Table B holds the same points as the rows below and some others, measured another way and shuffled. Each row below is followed by which row of B it is.
B:
0: [-406  128 -372   93 -155  -35 -275   30  365 -125  276   88 -252  104
    8  120 -496   40  448  190 -264   37 -383 -286   53 -208  -29 -180
  110  347   81  217 -166 -118 -340   45]
1: [ -54  113 -340  189 -414   86  -44  -48 -152  -62 -203 -264  -98   33
   97  441 -267   99  -63  584 -114  539 -108 -339 -399 -158   55  277
   37  471  -35  411  -30  -41 -129  121]
2: [ -10   55  -94   76  105 -148  108  139  -52 -105  -21   19  112  171
 -166  -55   60   17 -188  126 -247  119   86 -205  -57  -89   44   93
   71  -26 -210   -4   97 -103  -93   30]
3: [ 149 -146   13   -2  176   89   72  160   12  -26   51   60   32  203
 -154 -191  154   -5 -120  -17   32 -121  278  -44   32   51  135 -134
   45  166 -102 -236    5  -48   61  -90]
4: [-268  -51  222  -86  113 -244   56   48   37  -75  170  163  -54  -69
  123 -139   36   -6  280 -273 -177 -215 -253   65   47  -71 -121 -162
   15 -444  -35  -11   56  -51  -62 -106]
5: [ 138  -97  104 -170   34   13   -9  124  -75  -73 -155   52 -151  -24
   65 -157  -11 -103  205  -55 -241 -268 -146  -40  192 -103  193 -275
   36   87   15  -23 -357  184   68 -124]
6: [  17  153 -224   95   -3  110   30  -32   13  104  -77  -68   47   70
   12   47  -21   94    5  186   23  190  -40 -230  -60   57    0   68
  125  290   87   98  -73  -81  -69  141]
7: [ 155 -163 -109 -117 -213  252   59   10    1   71  -52  -64 -126   14
  124   63  -17    1   35  122  142   44   52  -94 -164   86  124   30
   14  283  183   49 -157  -43  132   -8]
8: [ 245  110 -236 -192  -35  -16  361   28  -61  157 -202   -7  203   49
   -7 -142  231    5 -270   51 -100  171    5 -285  -97  148   37  424
  144 -160  160  125  -63 -196  150  276]
9: [-171 -132  180  -65  -12   12   15   34   18  -87   63  -22   12  -72
   27  117  -26    3   54 -108  -25  -15   85  -20  -50    0    7 -215
 -119  -27   17  -90   13  -47  -63 -151]
10: [  52   25 -105  -10   -7  -25   94   85  -54  -45  -97  -27   46   87
  -64   -2   21    8 -102  132 -170  106   33 -203  -53  -45   83   71
   52   81  -52   48  -46  -56  -25   38]
11: [  48   36   22  -28  201  -85   74  124  -24  -43  -45   74   66   94
  -95 -194  103  -23  -15  -51 -202 -108    6 -116  131  -27   73 -108
   83  -28  -85  -93  -88   -5  -31  -17]
12: [ -82 -171 -178 -400 -313 -127  246  123  197 -116  111  105  -21   -2
  -13   24  -85 -110  -88  -65 -318   36  -51 -259 -152  -43   69  279
  -55 -340  179  147  -37 -294   58   73]
13: [-271 -149  273 -125  155 -212   74   77   99  -75  268  210  -47  -43
   85 -189   78  -21  262 -373  -94 -300 -147  123   59  -18 -118 -210
  -14 -479  -17 -123  103  -99  -30 -158]
14: [ 228   87 -132   82   16  216   58  -21 -147  155 -227 -126   20   51
   72  -10  100   77  -32  205  131  133   32 -137  -57  104   85   26
  127  385   71   43 -161   49   65   91]
15: [  20 -120  -58 -476 -331 -104  280   61   45  -48 -107   34   -5 -162
  121   44  -25 -131  -32 -108 -333   10 -169 -232  -94  -13   90  253
  -68 -379  281  215 -214 -154  133   81]
16: [ 100 -175 -115 -393 -270  -10  209  103   74  -40  -42   69  -84  -38
   80  -56  -18 -123    6  -51 -237  -67 -103 -183  -70  -10  136  173
  -10 -184  208  133 -210 -129  153   44]
17: [-318 -171  294 -142  106  -38   -7   41  174  -83  255  109   -3 -105
   32   -6  -20  -17  218 -362   -5 -228   28   77   84   42  -61 -380
 -133 -214   91 -206   28  -93  -93 -206]
18: [ 564  -51   66   72  168  236  131   68 -405  165 -399 -103  -27  121
   91 -251  360   23 -107  188  171  -72  130   31  -15   95  214  -13
  179  352 -110  -81 -203  243  280  -21]
19: [-329  -62  244 -289   14 -355  212   12   73  -50  180  198    9 -192
  203 -126   66  -41  260 -417 -254 -196 -355   30    2  -27 -190   19
  -26 -796  113   86   81 -162  -12  -24]
20: [ -89  -51  144 -174    1  -92  216    9  -33   11  -15   17  124 -110
   77    5  133    2  -45 -186  -72   16  -11  -60  -78   69  -50   50
  -50 -336   96    2   49 -130   30    0]
21: [ 107   96  -37  120  100  132   36  -17 -132  109 -162  -93   57   38
   40  -12  104   87  -12  126   95   97   29 -104  -32   78   29  -47
   98  275    9   -4  -79   33   -1   45]
22: [ -41 -101  321   83  136  -45   -9   19 -221  -19  -47   -2 -101  -59
  189  -68  130   33  219  -84   42 -154 -111  164  -31  -42  -33 -248
   17  -79 -141  -48   10  152   28 -190]
23: [  -1  107 -168  103  100   68   60    9   49   79   19  -15   92  132
  -56  -51   55   88  -44   92   53  112   54 -172  -38   83  -16   34
  118  185   23  -21   31 -129  -63   97]
24: [ 169  -19   21   18  173  -54  126  125 -138   -4  -89   54   14  142
  -30 -227  197    0  -51   36 -100  -84   23  -54   16  -17   74    8
  129  -15 -150  -58  -22   20   68   -9]
25: [  -4  -55 -171   85 -243  145  -26   22  -57  -55  -69 -154  -82   64
   26  254 -147   52  -44  334    4  271   74 -198 -257  -61   94   61
  -10  398  -14  137  -27  -45  -50   -6]
26: [ 142  -70 -230 -146 -309  128  145   34  -38   17 -153 -100  -38   20
   57  139  -47  -16 -128  240  -80  214   24 -252 -222    6  133  251
   19  187  142  197 -136 -102   94  100]
27: [ -70 -138  225   61   -1  -17  -17   41 -173  -98  -39  -51  -82  -37
  100   82   25   24   99   30  -28  -23    1   58 -110  -87   26 -187
  -55   28 -136  -17   18   93  -14 -187]
28: [-221  -55  126   40  124 -272  123  123  -18 -158  161   98   93   83
  -89  -55   88   22  -74  -95 -203    6   47  -40 -102  -98  -77   14
  -17 -359 -232  -62  267 -152 -100  -83]
29: [ 289  179  -49 -292  -80  156  383 -206 -174  416 -387 -105  175 -272
  368  -94  316   49    3 -124  177  115 -257 -136  -56  340  -62  340
  141 -211  503  224 -266  -58  276  320]
30: [  56   87 -153 -142   23  -15  100   66   66   27  -82   53   27   32
  -18 -127    2  -34   43   -5 -216  -37 -122 -225  114    5   83   13
   99   25  124   56 -218  -58  -10  105]
31: [ 167   64 -130   25   89  -71  127  115 -119   -7 -129   27   27  156
  -50 -177  120   13  -94  144 -183   31  -37 -165  -13  -51   85  132
  160   38 -122   52  -50   -9   36   81]
32: [-194  -87   19   33 -124  103   -3  -28   58  -35   99  -88   12  -29
   40  249  -89   73    9   52  105  173  123  -88 -202   43  -27  -77
  -96  145   61   -2   92 -137  -94  -69]
33: [-139   90  -79  -90  115  -26   94   38  182   10   81   56  166   26
 -116  -37    3   21  -30 -127 -114   20   38 -214   96   73  -22  -67
   15  -43  124  -81  -28 -192 -124   70]
34: [-179  -44  172  202   20  -49  -49   16 -169 -114   -6  -92  -27   -1
   59  174  -16   82   53  122  -17  122   19   11 -175 -105  -42 -155
  -39   78 -212   13  139   43 -122 -154]
35: [-216  147   19   37   20 -195  127  -37  -69  -10  -25  -26  128  -69
   65   90   20   73    6   -1 -167  186 -157 -158 -111  -31 -134  114
   27 -245  -17  148  108 -124 -129   83]
36: [-229   47  -61  -52  126 -282  107  109  149  -92  217  193   33  101
  -62 -186   10    1   86 -138 -280  -82 -167 -133   27  -80  -97   49
   95 -370  -76   14  123 -208 -117   45]
37: [ -55   45   15   39  187   44   76   29   47   39   37    4  164   60
  -94  -43  103   63  -80  -70   39   38  156 -108   24  107  -14 -108
   22   63   12 -153   52 -117  -76    5]
38: [-218   37  199  -94  -27   -1   93 -116  -37   63  -59  -89  104 -250
  186  181   20   58  126 -173   23   87 -112  -46  -57   97 -113 -119
  -90 -170  205   51  -37  -51  -64  -16]
39: [ -59 -160 -110 -180 -263   51   18   99   99 -141   20  -23 -104   10
  -14  154 -188  -67   17   93 -207   55   17 -204  -97  -92  149  -26
  -81  140   94   85 -160  -85  -26  -55]
40: [  60  -15  -75  316  -99  166  -18    3 -247  -28 -145 -236   12  128
  -10  277    0  139 -200  438  145  392  238 -128 -358  -38   56   74
   10  484 -211   68  150   11  -53  -39]
41: [ -34  -46  197   -2   80 -183  127   62 -206  -52  -64   31   -6  -29
  115  -93  154   11   60  -53 -139  -56 -125   36  -72  -80  -32   -1
   38 -285 -151   43   64   37   33  -76]
42: [ 142 -279  -21 -300 -149   62  110  162   74  -83   42  105 -158   62
   21 -135    7 -122   48  -57 -135 -207   39  -68  -15  -22  196  -31
   -7  -16   94  -37 -191  -47  157  -91]
43: [  -5 -112  431   69  229   42  -45    4 -229   18  -78  -14  -81 -106
  196  -98  167   39  266 -174  126 -247  -52  226   77   17   -4 -436
  -11    6  -87 -159  -84  229   46 -247]
44: [  14   43 -113   35  104  124   33   11   86   99   52   20   29   95
  -19  -91   46   66   44   11   95    3   40 -114   16  104    8  -62
  105  199   85  -69  -42  -96  -29   52]
45: [ 115  150  -74  141   98  116   78  -30 -153  115 -209 -135  137   36
    2   41  116  108 -118  174   68  205   73 -169  -65   90   20   32
   88  266   -3   22  -42    2  -28   96]
46: [  64  109 -107 -105   29   46  221  -67   12  207  -63    3  131  -39
  122  -99  170   64   -7  -72   89   82 -100 -142  -48  194  -67  189
  120 -111  233   72  -40 -161   81  190]
47: [-357  154  -68 -173   47 -177  151  -18  260   -2  159   91  222  -94
  -57   29  -60   24   32 -246 -234   82 -121 -256   68   63 -140   20
  -23 -349  221   32   33 -300 -201  136]
48: [-161 -139   54  379   -7  180 -138   36  -94 -122  111 -189   13  165
 -117  330  -67  158 -156  307  243  302  421  -30 -333  -27   15 -189
 -105  520 -269 -143  298  -51 -166 -200]
49: [ -75  -56  224   23   43  115   24  -61 -107   60  -64  -98   32 -133
  145  109   76   66   93  -75  165   22   35   40  -67   95  -34 -214
  -57   70   76  -62  -21   38   -4 -106]
50: [-218   50   -3  109  121 -207   57  103   19 -135  124   50  104  117
 -136    4    0   51  -74   21 -217   96   37 -141  -64 -105  -60   -5
   21 -133 -205  -24  196 -147 -181  -20]
51: [ 102 -170  209   18   68   94   36   76 -184  -32  -92  -54  -24   17
   41  -11  133    8  -19   14   66  -61  163   51  -69    8   99 -188
  -34  136 -106 -128  -27   94   67 -172]
52: [-246  -49  143  -95  -35 -201  100   25  -10  -82   92   62  -20  -93
  126   16   -2    2  151 -140 -175  -27 -201  -19  -84  -71 -105   -9
  -25 -379   -8   87   73  -88  -55  -57]
53: [ 136 -137 -206 -186 -251  134  185   69   44    6  -29  -45    4   69
  -11   68   12  -22 -192  138  -15  155  158 -223 -218   70  132  238
   -3  107  142   71  -52 -189  114   74]
54: [  78  -13   66  126  309   59  -37  143  -24  -52   -8   33   56  187
 -185 -175  108   18  -43    0  -36 -133  215  -52  150  -10  115 -304
   58  264 -181 -262  -45   54  -68 -116]
55: [-222 -121  120   84  -29   95  -62   -4   41  -64  134  -65  -17  -21
   25  202  -79   75   68   -2  115   77  139  -12 -139   19  -26 -227
 -102  157   -7  -86  103  -76 -111 -151]
56: [-311  -40  127  -59  -12 -177   31   10   53  -83  157   78  -47  -84
  125   29  -61   15  229 -152 -137  -59 -213  -16  -46  -69 -118  -93
  -21 -299   21   59   65  -97 -103  -66]
57: [ -32 -200  349  -45   36   69    0   32 -151  -63  -68  -59  -54 -115
  115   74   64  -12  112 -113   46 -122   82  113  -27   -8   63 -335
 -123   35  -34 -126  -70  131   30 -247]
58: [-145  138 -115   32  135 -231  136  147   39 -156   20   31  245  146
 -277   -1   18   13 -273   58 -374  184  130 -306   -2  -96   12   94
   19 -129 -189  -25  131 -193 -200   69]
59: [  13  -79  140   61  178  191 -245   68   25  -25   -4   38 -232   25
   60 -124  -91  -10  413  -44   25 -331  -86   66  260  -49  142 -605
   55  456   -4 -172 -333  242  -63 -220]
60: [ -88  -61   -9  152   32  115   13   -8   17   34  124  -41   23   97
    9   77   39  117  -19   78  209  124  163  -36 -186   83  -50  -40
   18  186  -26  -74  168 -126  -51  -38]
61: [  25 -169 -177 -244 -282    4  138  113   89  -91   36   27  -85   48
    8   51  -86  -74  -64   82 -191   61   10 -215 -163  -46  123  180
  -20  -28  104  122  -83 -167   67   22]
62: [   1  -54  118 -173   67   38  111   14   17   53  -24   36   38  -88
   85  -85  100  -12   90 -193  -11 -125  -34  -33   68   93   22 -132
   -2  -97  154  -70 -129  -35   46  -30]
63: [ 218 -153 -149 -226 -258  231  227  -10   -8  138  -93  -77   -9   -6
  119   44  102   -3 -132   80  162  129  118 -148 -241  179   98  252
   15  108  268   80  -96 -152  215   99]
64: [  13 -131 -227 -362 -292  -86  245  117  159  -65   60   92  -30   35
    3  -18  -51  -97  -92   -3 -275   48  -63 -264 -147  -15   89  324
    7 -252  185  163  -72 -271   90  114]
65: [-203 -144  142   72   74  -37   51  109   20 -167  156  -32  147   99
 -184  138   40   49 -221  -19  -18  122  367  -60 -163  -12   -2 -120
 -141  -13 -186 -199  271 -170 -125 -163]
66: [-165    1  107   95  -16  -88   65  -28 -130  -21    1  -52   20  -47
  125  118   40   82   56   42   -5  134  -78  -20 -188  -29  -98   21
   -1 -114  -74   85  141  -46  -62  -32]
67: [-144   51  110  165    2   80   46  -61 -145   -7 -104 -206  197  -63
  -10  309   37  124 -174  120  103  334  225 -115 -217   59  -51  -63
 -107  177  -45  -20  148  -63 -134  -44]
68: [ -43  -85  200  110   88 -150   73  100 -232 -126  -46  -18    6   53
   14   -4  119   27  -49   56 -120   27   43   21 -144 -112    0  -42
   -4 -125 -275  -22  146   34  -20 -137]
69: [  91  -59   96  210   -8  130   -5   35 -281  -56 -201 -203   33   53
   -4  199   64   83 -161  274   79  221  235  -56 -214  -37   97  -92
  -39  366 -198  -25   51   96  -19 -119]
70: [ 190 -115 -182 -216 -314   38  192   89  -93  -55 -192  -79  -36   19
   39   95   -9  -64 -178  215 -203  179   19 -251 -216  -49  178  285
   -2   57   73  201 -146  -76  132   72]
71: [ 122  142 -162   85  -92  165   50  -66 -143  126 -243 -170   32   -7
  108  130   10   88  -22  264   48  251  -59 -210 -130   58   42  100
   95  342   96  169 -144   21    0  130]

[-118 -101   69  -36 -166  109  226 -141   48  146  159    4 -187  133
 -151 -198  225 -213   81 -148  202   46 -289 -259  191 -126   77  -85]  37
[ 159  103 -198   39  -68  340  150  118  384   -1  -79  -80 -253  111
  -13  -55  116  109  125  125  221   -2 -174    9  121   88  227  204]  34
[  15  251    8 -110  -90 -141  166  141  106  167  181 -200  -93   -7
  208  -45  311  215  219 -266   74  -37 -154   18   24 -235  115  -90]  61
[  -8 -256   49  237  -45  127 -168 -199  154   89  -14  108   55  -67
 -104  -85  -15 -246  -86  -36   24  121  -36  -93  -78  -69  -87   84]  44
[ -47  309   22 -132  -99  -99  133  167  134  158  133 -159   34  -74
  208   87  264  224  274 -334   20 -126  -54   91   28 -185  160 -127]  16
[ 112 -311  346   70  317   43 -218 -291  205 -122  -92  243 -227  -19
   13 -293 -339  -27 -195  304   -4  216 -195 -287 -167   32 -317 -109]  48
[-124 -203  225  125  371  174 -378  -88   84 -336  -80  227  254   28
   94   -8 -298 -112 -126  330 -235  184  144  121  -61   53 -114   91]  38
[ -69   95   52  -93 -343  107  304 -144  366  385  134  -78 -360  -77
 -191  -39  282 -135  224 -466  221 -138 -404 -384   34 -124  138 -233]  3
[ -37  -80  -67   49 -179  178  160  -73  110  164   70   -6  -77   65
 -166 -142  222 -153   97 -132  254   27 -160 -120  182 -101  107   49]  45
[  65  -79    0  -49 -412  157  425 -187  225  438   -3   63 -380  -20
 -290 -201  235 -114  181 -392  496 -157 -360 -403  197  -40   65 -188]  54
[ 153  -98   43   96  -95  364   19   98  149 -205 -460  404  153   46
  203  224 -372   78   47  140   37 -306  245  263  156  428   98   77]  41
[  62 -294  -41  313  -54   85 -185 -140   54   81  -20   69  113  -15
  -38 -123   27 -226 -122   19   46  168   30   15  -50 -103  -97  205]  6
[ -66  286   64 -158 -127 -217  226  198  -68   85  255 -220  -46  120
  346    7  363  168  230 -278  -49  -74 -153   72   89 -243  180 -120]  12
[  56  -51  -76   57 -299   12  254    3  -51  278   20   16   12   24
  -22 -122  259  -18  144 -282  315  -93  -37   -4  204 -127   68   -1]  30
[ -98 -165   77   14 -194  -40  217 -134 -131  167  198   -6 -108  166
  -59 -250  278 -229   40 -174  180   77 -235 -200  189 -208   23  -61]  33
[ -51   88 -115   10   23  227   63   15  323   30  178 -209 -218  102
 -111 -133  269  -62   91   48  110  177 -282 -119   50 -137  186  138]  60
[ -52  256   12 -114 -173 -183  210  187  -42  121  220 -203   -4   83
  305   27  360  144  233 -308  -13  -84 -109   94   91 -231  183  -82]  64
[-182 -234  293  102 -186  -46  -52 -113 -225  -45  -58  314  315   43
  211  148 -124 -297  -17 -221 -203 -163  157   75   74   38  -54 -145]  8
[  74 -327  116  281  134   71 -327 -154   38  -40 -184  269  288 -119
   32  -66 -245  -90 -146  120  -15  115  210  111  -97    3 -227  112]  71
[  74 -198   47  159 -399  143  144 -149  140  237 -154  214  -75  -44
  -46   40   -7 -221   35 -293  154 -202  -73 -132   60   99   21  -60]  11
[  38  -50   31   91   63  326  -77  232  -38 -449 -339  316  336  219
  373  244 -314   67   11  331 -167 -177  342  472  218  375  177  216]  19
[-137 -130  306    9  110  112 -144  -55    6 -253 -123  297  187   60
  207  117 -284 -116  -25   93 -232  -81   99   77   25  150  -35 -106]  20
[  56  -69  362  -12   78 -215 -117  -36  -89  -16 -154  292  227 -145
  357   46 -257  182   23 -136 -108 -158  183  111  -89    8 -219 -253]  70
[-105 -310  359   82  253   62 -243 -253   57 -201   -7  243  -18   57
   44 -148 -267 -226 -172  222 -169  190 -114 -176  -93   11 -211  -85]  67
[ 280 -184  -99  267   -2  273 -206 -218  573  335 -279  161  -51 -400
 -325 -109 -151   70   -1  -87  362   36   17 -132 -210   20 -188   93]  59
[  -3   38  167  -57   19  217  -21  -99  441   70 -144  162 -118 -178
  -66   72 -158   49  121 -114   61 -127 -105 -149  -73  106   -3 -173]  51
[ -59 -242  464  -57   49  -38   -1 -255   36  -90    1  260 -237   95
  132 -141 -227 -189  -92   25 -116    1 -266 -334  -47   55 -179 -302]  65
[ 106  186 -301   41  -80  319  168  260  234  -71   -3 -180  -88  205
   80   -4  257  132  159  137  172   11  -75  208  214   30  340  321]  56
[ -38  276 -157  -92 -367  405  267    2  645  410  -99  -16 -149 -271
 -332  218  201   36  391 -522  347 -327 -151 -152   85   60  297 -129]  18
[  36 -304  107  228    2  195 -194 -201  156   24 -190  280  134 -103
  -92  -33 -217 -188  -93   25   51   22   85  -33  -52   76 -140   46]  21
[ 101 -112   69   57 -271  225  213   42   37 -112 -197  216 -130  241
  221   76  -96 -110   24   38   18 -218  -73   27  203  271  161   33]  28
